Here is a tiny trained network, its code and every weight. The questions are about switching its units off for an input and a class, where a switched-off unit gives its printed mean instead of its output.

import numpy as np


def w(rows, s, z=0):
    codes = np.array(rows[::2]) - 128.0
    scale = np.full(codes.shape[1], s)
    scale[-1] = z or s
    return codes * scale


def norm(h):
    return h / np.sqrt((h * h).mean(-1, keepdims=True) + 1e-5)


def f(y):
    return np.maximum(y, 0)


def log_softmax(a):
    a = a - a.max(-1, keepdims=True)
    return a - np.log(np.exp(a).sum(-1, keepdims=True))


def net(x, mask):
    res = np.array(x, float).reshape(1, 8) / 4 @ E
    u = 0
    for l in range(2):
        y = f(norm(res) @ A[l][:, :-1].T + A[l][:, -1])
        res = res + np.where(mask[u : u + 9], y, B[l][:, -1]) @ B[l][:, :-1]
        u += 9
    return log_softmax(norm(res)[-1] @ U[:, :-1].T + U[:, -1])


A, B = {}, {}
E = w([
[32,80,79,130,89,191,158,170,68,91,108,32],'x0',
[126,140,23,110,171,70,124,78,152,84,169,110],'x1',
[114,195,147,107,2,161,178,91,138,55,143,158],'x2',
[130,119,129,132,131,128,133,133,123,120,132,132],'x3',
[73,122,100,8,169,152,133,202,196,107,99,172],'x4',
[129,85,95,190,133,194,97,72,201,84,106,120],'x5',
[126,106,132,122,141,122,130,123,111,108,138,149],'x6',
[130,181,74,158,148,145,117,164,70,110,91,196],'x7',
],0.0061)
A[0] = w([
[109,31,196,109,85,88,164,94,230,147,188,73,48],'0.n0',
[116,111,113,95,97,175,100,137,87,116,131,68,125],'0.n1',
[203,174,182,168,110,115,122,209,247,115,185,207,121],'0.n2',
[182,163,61,125,174,164,63,142,49,124,44,141,89],'0.n3',
[112,96,230,132,31,203,133,170,109,172,103,205,64],'0.n4',
[157,74,108,219,124,217,87,83,212,67,79,162,4],'0.n5',
[129,33,160,146,104,174,107,107,116,204,43,183,119],'0.n6',
[159,209,62,165,104,189,92,172,88,110,109,209,39],'0.n7',
[82,88,100,2,150,162,217,185,251,121,38,205,1],'0.n8',
],0.0056,0.0064)
B[0] = w([
[56,55,137,155,42,80,225,219,184,224,169,190,213],'0.n0',
[171,112,124,113,98,159,100,83,155,186,86,182,214],'0.n1',
[145,96,113,69,85,143,53,42,80,170,87,184,255],'0.n2',
[111,18,161,163,88,65,186,159,199,182,162,101,200],'0.n3',
[151,226,131,146,117,54,61,196,173,24,147,71,231],'0.n4',
[40,159,179,96,219,90,207,1,166,62,1,32,192],'0.n5',
[155,193,145,152,137,64,74,194,169,34,148,75,207],'0.n6',
[78,14,174,137,27,58,225,162,237,221,175,155,189],'0.n7',
[40,241,130,215,192,204,114,106,57,185,215,133,247],'0.n8',
],0.0071,0.0037)
A[1] = w([
[161,163,154,96,106,78,174,143,60,167,95,109,137],'1.n0',
[177,101,149,126,183,145,73,178,137,184,78,89,105],'1.n1',
[159,177,124,50,129,89,183,168,46,152,130,117,3],'1.n2',
[177,145,166,255,95,126,160,63,79,142,163,77,55],'1.n3',
[142,208,152,83,23,190,197,101,138,77,113,164,85],'1.n4',
[125,140,4,114,127,82,151,77,152,112,185,112,51],'1.n5',
[91,87,85,135,65,200,137,188,66,95,93,39,102],'1.n6',
[193,121,139,156,136,124,92,108,141,142,98,180,27],'1.n7',
[117,148,79,202,126,99,147,154,105,110,28,200,82],'1.n8',
],0.0085,0.0051)
B[1] = w([
[59,93,101,87,187,165,133,85,214,69,91,79,217],'1.n0',
[191,102,41,147,93,146,176,139,64,68,169,82,197],'1.n1',
[105,133,169,183,117,198,164,27,246,77,33,65,175],'1.n2',
[44,204,110,127,182,227,132,186,118,151,155,211,229],'1.n3',
[180,7,47,188,194,128,126,162,52,129,146,80,255],'1.n4',
[203,208,230,111,76,111,104,255,128,86,117,95,207],'1.n5',
[198,166,186,45,125,53,65,25,136,183,103,240,242],'1.n6',
[79,154,125,61,64,109,125,94,63,120,56,142,163],'1.n7',
[70,136,247,116,50,117,225,147,166,224,153,80,162],'1.n8',
],0.0087,0.0056)
U = w([
[28,223,114,131,199,225,82,161,97,178,198,201,153],'0',
[206,116,168,45,73,67,13,10,91,194,67,231,49],'1',
[48,31,185,154,12,40,224,197,203,222,186,138,84],'2',
[73,123,163,123,180,168,155,23,215,36,34,26,46],'3',
[209,241,196,131,60,63,34,241,134,27,152,73,17],'4',
[198,36,26,172,132,124,134,135,40,103,184,102,254],'5',
],0.013,0.0055)

Each question gives the input, the list of numbers given to net, and the class t.
The units are the neurons (one row each of A and B). Each row of codes is followed by its name. A weight is (code - 128) times the scale printed after its matrix; where a second scale follows, it is the last column's (A, B and U).
mask holds one flag per neuron, layer by layer. A switched-off neuron (its flag False) gives its mean, the last column of its row in B, instead of its output. The means were averaged over made-up inputs and are rounded, as every weight is.
A unit's drop is (log p(t) with every unit on - log p(t) with that unit switched off) / (log p(t) with every unit on - log p(t) with every unit switched off).
The circuit of an input: a set's keep is (log p(t) with only the set's units on - log p(t) with every unit switched off) / (log p(t) with every unit on - log p(t) with every unit switched off). Starting from the 12 units with the biggest drops (on a tie, the unit counted first), units are removed one at a time, each time the one whose removal leaves the highest keep (on an exact tie, the one counted first), for as long as the keep stays at least 0.8.
units of the circuit, in order: the units of the circuit, biggest drop first
most important unit: the unit with the biggest drop
top k neurons: the k neurons with the biggest drops, biggest first
top k neurons in layer l: the k neurons of layer l with the biggest drops, biggest first
input [6,3,-3,-4,2,1,3,4], class 1: units of the circuit, in order => [1.n6]
input [-3,1,-8,-8,3,7,-8,-2], class 5: top 3 neurons => [1.n1 1.n0 1.n2]
input [-8,1,6,-1,-8,1,3,8], class 0: top 2 neurons in layer 1 => [1.n3 1.n6]
input [-4,-3,-2,-2,-4,0,5,2], class 0: top 2 neurons => [1.n3 1.n6]
input [-2,7,4,-3,6,3,3,-7], class 2: top 3 neurons in layer 1 => [1.n3 1.n6 1.n1]
input [-2,-5,6,-8,1,-6,-8,2], class 3: top 2 neurons => [1.n0 1.n2]
input [-6,4,-6,8,5,7,-7,8], class 2: units of the circuit, in order => [1.n8 0.n3]
input [1,5,5,8,-4,5,-5,-5], class 2: top 3 neurons in layer 0 => [0.n0 0.n8 0.n4]
input [8,-8,0,-4,3,-5,-5,8], class 1: top 2 neurons => [1.n6 0.n0]
input [3,3,1,0,0,-1,7,1], class 1: top 2 neurons => [1.n6 0.n4]
input [-3,4,8,-5,7,5,2,-6], class 5: top 3 neurons => [1.n4 1.n3 1.n6]
input [-2,0,-5,-5,-6,-1,2,7], class 2: top 2 neurons => [0.n3 0.n8]
input [1,3,2,-5,7,-8,1,0], class 3: top 2 neurons => [1.n2 1.n3]
input [4,1,8,8,2,2,-8,-5], class 5: most important unit => 1.n4
input [7,-8,-6,4,6,3,4,2], class 4: top 2 neurons in layer 1 => [1.n1 1.n3]
input [-7,3,-6,3,-8,-7,2,-1], class 0: top 3 neurons => [1.n3 1.n6 1.n4]
input [-6,8,-7,6,-6,7,-5,-8], class 2: top 2 neurons in layer 1 => [1.n4 1.n6]
input [-5,-8,2,-3,5,-7,7,-4], class 4: top 2 neurons in layer 0 => [0.n4 0.n5]
input [7,6,7,-2,-4,5,4,-7], class 1: top 2 neurons => [1.n6 0.n7]
input [6,-8,-6,-1,7,5,-2,8], class 2: top 3 neurons in layer 1 => [1.n8 1.n3 1.n5]
input [2,-7,5,2,-1,-1,-7,-6], class 4: top neuron in layer 1 => [1.n8]
input [7,0,6,3,7,7,-3,8], class 2: top 2 neurons in layer 1 => [1.n8 1.n3]
